How the elements are linked:
* | lu di le
pes | zut dib vef
muf | kos pes bil
tol | deg muf zut
giv | veg nep ged
zer | zer sof nuv
ruz | zaz nes lir
pok | nom vip tol
duf | kor fiv nuv
mup | zem roz gup
vip | fum deg zem
soz | rer miz veg
ged | nep duf tif
gup | roz kos gup
dib | bil bop kor
fus | riv zem tol
lal | soz veg giv
laz | sof tib sol
sug | rer nuv zer
sof | luv tib vel
tib | diz zaz zaz
mek | kof pok fum
sur | diz riv sim
nuv | fiv luv sof
vuv | bil lig ged
vel | tib zaz nes
diz | bup tik riv
sol | vel ruz sur
kor | veg laz fiv
rer | lig veg miz
zaz | sol sez nom
kof | bup nom pok
vok | lir kof luv
zem | deg mak roz
tik | sur tib sim
mak | mup zut zem
lir | nes diz sur
luv | zer laz tib
kas | dib rer vef
nom | pes vok vip
riv | tik bup kof
sez | ruz lir vok
deg | fus mup mak
fum | pok fus deg
kos | gup zut pes
zut | muf bil nom
vef | vuv rer kor
nep | tif kor duf
bil | pes kas rer
bup | sim sur nom
miz | lal fiv lig
fiv | sug zer luv
roz | mak bop vip
nes | riv sug diz
sim | riv sez mek
bop | kas vef lig
veg | miz vel nep
lig | vef soz lal
tif | giv ged tib

The rows follow the links: the fewer symbols apart two elements are, the more alike their rows tend to be.

Some elements and rows for them; each showing differs a little:
veg -> [-111,   58,   13, -116,  -95,  283,  -62,   -2,   64,   -6,  -41,  -93, -132,   18,   93, -120,    4, -219, -118,   -1,   59, -138,  -22,  -59,  -29,  -81,   81, -128,  165, -111,   20,   93, -128, -103,  -25,   77,  207,  180,  -78,  -56,  132,   10,   84, -125,  116,  -53, -194, -102,  180,  113,   75]
bop -> [ -46,   31,   94, -185,   53,   54,  -51, -211, -132, -228,  -99,   21,   -5, -109,   99,   64,  215,  155,  165,  -59,  -28,   85,   78,  133,   81, -119,  120,  185,  -34,   75,  -89,   84, -136,  155,  -21,   13,   -7,   11,   17,   68, -278, -123,   31,  -50,  -51,  115, -110,  133,  -23,   68,   34]
deg -> [  -3,  -99,   18,  -16,  -69, -306,  175,   74,  -75,  -46,  -75,  238, -102,   73,   31, -136, -125,   67,    7, -158,   -3, -158,   -4,  -39,   84,  -61, -122,  182,   -6,  119, -103,  117,  194,  -22,  -94,  -37,  -17,  144,   -4,  190,  -72,   51,   77,   45, -155,  -42,  -18,  225,  -30,   55,   71]
giv -> [  -3,  106,   33,  -20,    7,  125,  194,  -37,   59,    6,  -65,  -65, -128,  -74,   14, -129,  -68,  -46,  -24, -111,    5,  -89, -113,  -73,  -48, -147,  -47, -146,   86, -132,  -87,  132, -180,   60,  141,   -6,   75,   96,  -94,  -77,  364,   80,   27,  -88,  113,  -10,  -73, -207,  150,  107,  128]
ged -> [  60,   86,   67,  -21,   71,   29,  283,  -67,   15,    8,  -54,  -46,  -80, -169,   -5,  -89,  -49,  130,   62, -163,  -15,  -15,  -98,  -39,  -25, -151, -106,  -96,  -11, -132, -114,   86, -205,  147,  205,  -10,   -1,   30,  -91,  -68,  365,   79,  -69,  -66,   75,   10,  -25, -170,   70,   78,  123]
zem -> [  28,  -95,   81,  -58,   -7, -237,  170,  -12, -100,  -45, -106,  180,  -68,   20,   31,  -88, -177,   12,   35, -157,  -61, -193,   89,   -8,   31, -124,  -94,  227,    5,  164, -151,  146,  148,   52,  -92,   41,  -65,  123,   51,  135, -144,   -4,  111,   55,  -53,  -55,   25,  221,  -45,  123,   29]
kor -> [  21,   26,   83, -119,  106,  222,   86, -176,  -40,  -58,  -58,    5,   10, -195,   20,   35,  158,  326,   54, -132,   15,   77,   99,   10,   69, -203,   -8,  -28,  -88, -164, -131,   12, -136,   81,  179,   19,  -24,  132,   15,  -86,  201,   -6, -124,  -79,   64,   40,  -66,  -28,    5,   58,   28]
sol -> [  80, -100,  -43,    9,    1,  113,   86,  129, -117,   96,   67,   48,  -62,  -75,  -93,  -55,  -15, -229,  164,  270,   31,  -17,   57, -137,   92,   91,   17,   25, -165,  171,   80, -198, -113,  -72,  -65,  239,  -79,   47,  -57, -156,  -82,  -28,  122,   26,   35,  -71,  100, -170, -120,  -51, -105]
luv -> [  40, -144,  -44,   45,   57,  216, -103,   46,   53,  117,   80,  131,  102,  -35,  -73,   95,   10,  187, -104,   70,   19,   62,  226,  -64,   31,  -25,  -82,  -96, -174, -169,   -5, -179,  200, -193,   41,   85, -122,  129,  126,  -78,  105,   25, -106,   43,   68, -127,  108,   87, -133,  -84, -204]
tib -> [ 106, -128,  -44,   40,   69,  142,  165,  138,  -73,  139,   87,   56,  -14, -153, -178,  -24,  -46,  -89,  106,  177,   27,   27,  102, -142,   75,   25,  -62,  -44, -211,   73,   21, -181,  -90,  -44,   38,  201, -154,   58,  -18, -193,   57,    4,   47,   56,   87,  -85,  130, -169, -153,  -28, -122]
dib -> [ -24,   59,  103, -160,   68,  -13,  -45, -238, -168, -186,  -61,    8,   33, -129,   71,   73,  261,  285,  201,  -52,   -1,  199,    6,  150,  125,  -78,  165,   94,  -58,   43,   -6,   11, -139,  113,   61,   -6,  -15,  -52,   -5,   15, -143, -109,  -66,  -32,  -84,  147,  -44,   20,  -53,  -35,   49]
fiv -> [   1,  -80,   -3,    4,   61,  262, -176,  -35,  125,   55,   57,   28,  113,  -27,  -15,  133,   26,  223, -207,  -78,   23,   13,  229,   12,  -42, -113,  -78,  -88,  -29, -273,  -93,  -62,  167, -110,   75,  -37,  -11,  129,  124,  -39,  119,   19, -154,   24,  101, -119,   10,  171,  -30,   23, -122]
tol -> [ -57,   74,   -5,   16,  -83, -396,    9,   55,  -92,  -34,  -23,  110,  -98,  192,   53,  -88,   31,  154,  -10,  -33,   12,   46, -211,  -60,  109,  102,   18,  -60,   58,   23,  132,    9,  214, -219,  -58,  -59,   -5,  -16,  -46,  145,  134,   86,  -67,   37, -254,   48,    3,   41,   28, -154,   56]
nep -> [  44,   80,   33,  -19,   66,   80,  239,  -63,   54,    6,  -42,  -49,  -83, -153,   -7,  -90,  -48,  125,   13, -142,  -25,  -56,  -67,  -38,  -32, -187,  -92, -113,   10, -157, -123,  110, -190,  118,  198,   -7,   -6,   61,  -80,  -58,  398,  102,  -62,  -58,  103,    4,   12, -163,   75,   84,  135]

Each walk starts at a row. The symbols on each line, taken left to right, move it on to the next element.
Each answer is a row, close to the row of the element it stands for.
[  41,  -78,  113,  -33,   15, -251,  169,  -94, -100,  -52, -143,  159,  -59,    2,   23,  -55, -213,   19,    3, -160,  -90, -180,   78,   36,   24, -135,  -59,  179,   30,  181, -116,  137,  141,   42, -123,   52,  -81,  120,   60,  126, -136,   -6,  139,   84,  -28,  -49,   54,  216,  -65,   87,   29]
di di -> [ -64,  135,  109, -113,   23,  -71, -120, -261, -195, -174,  -91,  -43,   -2,  -45,  103,   54,  241,  244,  111,  -20,  -43,  194,  -69,  115,   90,  -23,  214,  -58,   17,   50,  105,    4, -119,    1,  -13,  -16,    3, -103,   -9,   23,  -61,  -76,  -75,  -46, -113,  172,  -43,  -34,   -4, -104,   44]
di -> [ -56,   46,   74, -182,   43,   65,  -65, -217, -141, -204,  -62,  -19,   22, -114,   86,   67,  254,  195,  148,  -30,  -14,  156,   48,  157,  101,  -83,  163,  132,  -43,   60,  -29,   19, -162,  109,   -3,  -25,    9,  -11,   20,   36, -218, -120,  -18,  -63,  -62,  154, -114,   56,  -30,   34,   30]
[-121,   62,   40, -187, -103,  289, -199, -103,   23, -128,  -68,  -85,  -46,   32,  139,  -25,  143, -121,  -32,  -12,   65,  -46,   36,   71,   23,  -65,  183,   19,  138,  -30,   20,   90, -123,  -14, -101,    8,  198,  110,  -48,   39, -168,  -91,  106, -138,   36,   63, -258,   54,  157,  127,   72]
le -> [-108,   66,  -19, -107, -124,  253, -110,   -7,  114,  -19,  -44, -101,  -91,  103,  100, -110,  -12, -257, -139,   -3,   48, -126,  -49,  -30,  -45,  -40,   86,  -93,  184,  -82,   49,  102,  -76, -109,  -49,   29,  240,  155,  -40,   -1,   55,   -5,  126, -107,  102,  -33, -195,  -72,  188,  105,   70]
di di -> [  55,  -89,  -44,  -10,    1,  200,   73,  120, -123,  105,   31,   48,  -86,  -69, -110,  -73,  -14, -197,   75,  243,   66,  -54,   97, -160,   94,   43,   13,  -50, -136,  106,   69, -195,  -70, -161,  -78,  270,  -65,  125,  -32, -197,  -15,  -30,  145,   20,   66, -110,   58, -157, -105,  -29, -137]
[  39,  -87,  -53,  -24,  -15,   67,  107,  153, -145,   91,   78,   74,  -92,  -34,  -86,  -90,  -34, -183,  123,  247,   41,    4,    9, -159,  108,   85,   35,  -17, -143,  161,  112, -201,  -78, -144,  -41,  257,  -78,   58,  -76, -158,  -21,   -5,  117,   16,   -4,  -75,   90, -205, -105,  -97,  -93]
le lu lu -> [ -49,  136,   78,   24,   -3, -327,  -73, -195, -164,  -62,  -97,  -52,  -30,   90,   29,    8,   33,  133,  -14,  -17,  -96,  113, -167,   35,   53,   52,  168, -181,  147,   61,  231,   -8,   93, -170,  -60,    0,  -14, -132,   18,   11,   97,   -9,  -58,   44, -142,   75,  100,  -93,  -16, -214,   12]
di di di -> [-136,   78,   34, -195,  -71,  301, -235, -131,   11, -120,  -55,  -83,  -16,   22,  165,   28,  200,  -52,  -51,  -14,   37,   -7,   67,   72,   23,  -69,  189,   22,  127,  -61,   45,   75,  -97,  -18,  -85,    4,  191,   95,   -3,   14, -167, -101,   54, -126,   27,   36, -255,   60,  139,   89,   63]
[   9,   72,  114,   98,   38, -167,  -60, -230,   -2,   44, -168, -128,   14,   77,  -26,   29, -248, -101, -178,  -80, -172, -102,   19,   69, -129,  -51,   58, -163,  216,  112,   76,  117,  115,  -30, -112,   41,  -14,  -96,  152,  -31,   -3,  -76,   78,  106,  118,  -47,  191,  -45,   -8,  -22,  -20]
lu lu lu -> [  31,  -62,  118,  -11,   32, -218,  121, -105,  -72,  -20, -164,   76,  -64,   41,    9,  -57, -249,  -79,  -56, -131, -118, -192,   90,   53,  -59, -141,  -77,  117,  104,  186,  -86,  142,  154,   61, -138,   76,  -81,   84,  125,   80, -134,  -65,  155,   99,   39,  -84,   80,  168,  -63,  100,   15]
le di le -> [ -53,  156,  117,  -37,   26, -198, -117, -228, -163, -115,  -67,  -56,   23,   28,   57,   48,  140,  196,   44,    7,  -87,  206, -133,  101,   63,   58,  224, -149,  101,   58,  199,  -23,    0,  -98,    3,  -20,    8, -157,   -1,  -30,   34,  -68,  -81,   14, -130,  128,   57, -119,  -41, -175,   20]
[ -17, -106,  -25,    3,  -81, -337,  135,  175,   10,  -47,   -2,  196,  -57,  139,   37, -115,  -68,   34,   24, -118,   30, -111,  -84,  -42,   49,   34, -149,  199,  -38,   35, -100,   74,  202,   -6,  -62,  -98,  -24,   67,  -27,  254,  -50,  111,    7,   27, -181,   -1,  -22,  230,   35,   38,   87]
le le lu -> [ -49,  170,   80,   21,    6, -266, -115, -184, -144,  -63,  -72,  -94,  -19,  112,   39,   33,   72,  132,   -6,   -1,  -97,  133, -147,   50,   25,   58,  163, -209,  148,   38,  225,   -8,   78, -169,  -42,   13,    2, -173,   22,  -34,   96,  -18,  -69,   54, -115,   91,  108, -122,   -2, -200,   11]
di le lu -> [ -39,  102,   95, -173,   28,   94,   30, -222, -113, -175, -102,  -41,  -24, -141,  113,   -5,  225,  183,  152,  -94,  -12,  135,  -36,  117,   59, -124,  141,   33,   26,  -48,  -45,   87, -251,  145,  117,  -11,   64,  -18,  -47,   -4,  -16,  -55,  -43, -115,  -31,  173, -137,  -78,   67,   58,  127]
[   6,  -90,  -34,   27,   56,  282, -239,  -31,  154,   70,   35,   19,  156,   -6,   -1,  165,   37,  176, -192,  -17,   37,   35,  258,   24,  -53,  -61,  -56,  -66,  -61, -202,  -72,  -76,  183,  -95,   12,  -19,  -26,  113,  174,  -29,  -32,  -13, -137,   27,   93,  -71,   21,  200,  -29,   13, -165]
le di -> [  54, -148,  -12,   17,   92,  219,  -46,   52,  -27,  139,   42,  126,   55,  -36,  -70,   79,  -29,  165, -103,   80,   34,   29,  239, -106,   57,  -55,  -80, -109, -169,  -80,   14, -190,  167, -186,   17,  147, -122,  143,   94, -133,   76,    8,  -53,   68,   59, -149,   87,   66, -139,  -77, -204]
lu lu le -> [  22,  -99,   -9,   28,   87,  227, -126,  -35,  107,   93,   51,   63,  145,  -30,  -39,  125,    0,  274, -149,  -56,   12,   41,  222,   -3,  -35,  -85,  -90,  -91,  -80, -239,  -70, -101,  216,  -97,   64,   -7,  -59,  117,  140,  -71,  111,   20, -142,   46,   88,  -98,   62,  152,  -87,  -30, -160]
[ -30,  132,  106,   87,   45, -223, -119, -246,  -78,   34, -111, -166,   15,   90,  -19,   43, -129,  -20, -115,  -38, -170,   29,  -72,   51,  -93,   14,  131, -252,  250,   70,  185,   46,   93, -101,  -87,   34,    7, -149,  110,  -69,   68,  -60,   18,   86,   34,    0,  169, -127,  -14, -126,  -24]
le lu le -> [ -56,   52, -124,   96,  -73, -277,  -49,  174,   -3,   17,  106,   28,  -34,  171,  -31,  -49,   83,    5,   50,  112,   43,  110, -242,  -69,   96,  245,   40, -103,   -3,   14,  206, -101,   93, -183,  -34,  -69,   13, -113,  -76,   82,  100,   94,  -81,    9, -228,   83,   19,  -76,   23, -174,   29]
di le lu -> [   8,  -98,   -3,   39,   74,  196, -184,   -5,  104,   85,   68,   72,  124,   12,  -39,  146,  -15,  233, -188,  -39,   29,   56,  217,  -23,  -24,  -55,  -83,  -82,  -79, -209,  -65, -108,  238, -135,   57,    9,  -74,  120,  150,  -65,   68,   11, -158,   38,   78, -107,   56,  167,  -88,  -45, -185]
[  21,  -59,  125,  -44,   22, -205,  104, -143, -102,  -50, -181,   89,  -42,   21,   35,  -49, -193,  -16,  -18, -168, -117, -168,   95,   60,  -45, -151,  -48,  169,   82,  175, -112,  167,  135,   92, -121,   74,  -46,   76,  129,   78, -197,  -70,  134,   77,   34,  -55,   63,  188,  -55,   93,    6]
di le di -> [-128,   62,   -4, -111, -144,  275, -184,   -5,   69,  -21,  -46,  -95,  -85,  107,  141,  -84,   19, -251, -137,   12,   66, -110,  -13,   -3,  -34,  -10,  138,  -67,  191,  -45,   48,   93,  -32,  -83,  -98,   30,  238,  157,  -35,    4,  -36,  -35,  144, -111,   75,  -20, -221,    0,  186,   98,   66]
le le lu -> [  66,   64,   50,   33,   67,   14,  317,  -33,    2,   14,  -46,  -32,  -77, -147,  -31, -113,  -70,   64,   62, -126,  -15,  -43, -101,  -73,  -15, -137,  -97, -100,  -10, -124, -129,   77, -190,  125,  203,   26,  -29,   18,  -77,  -95,  362,   86,  -56,  -48,   86,    6,   14, -209,   64,   78,  104]
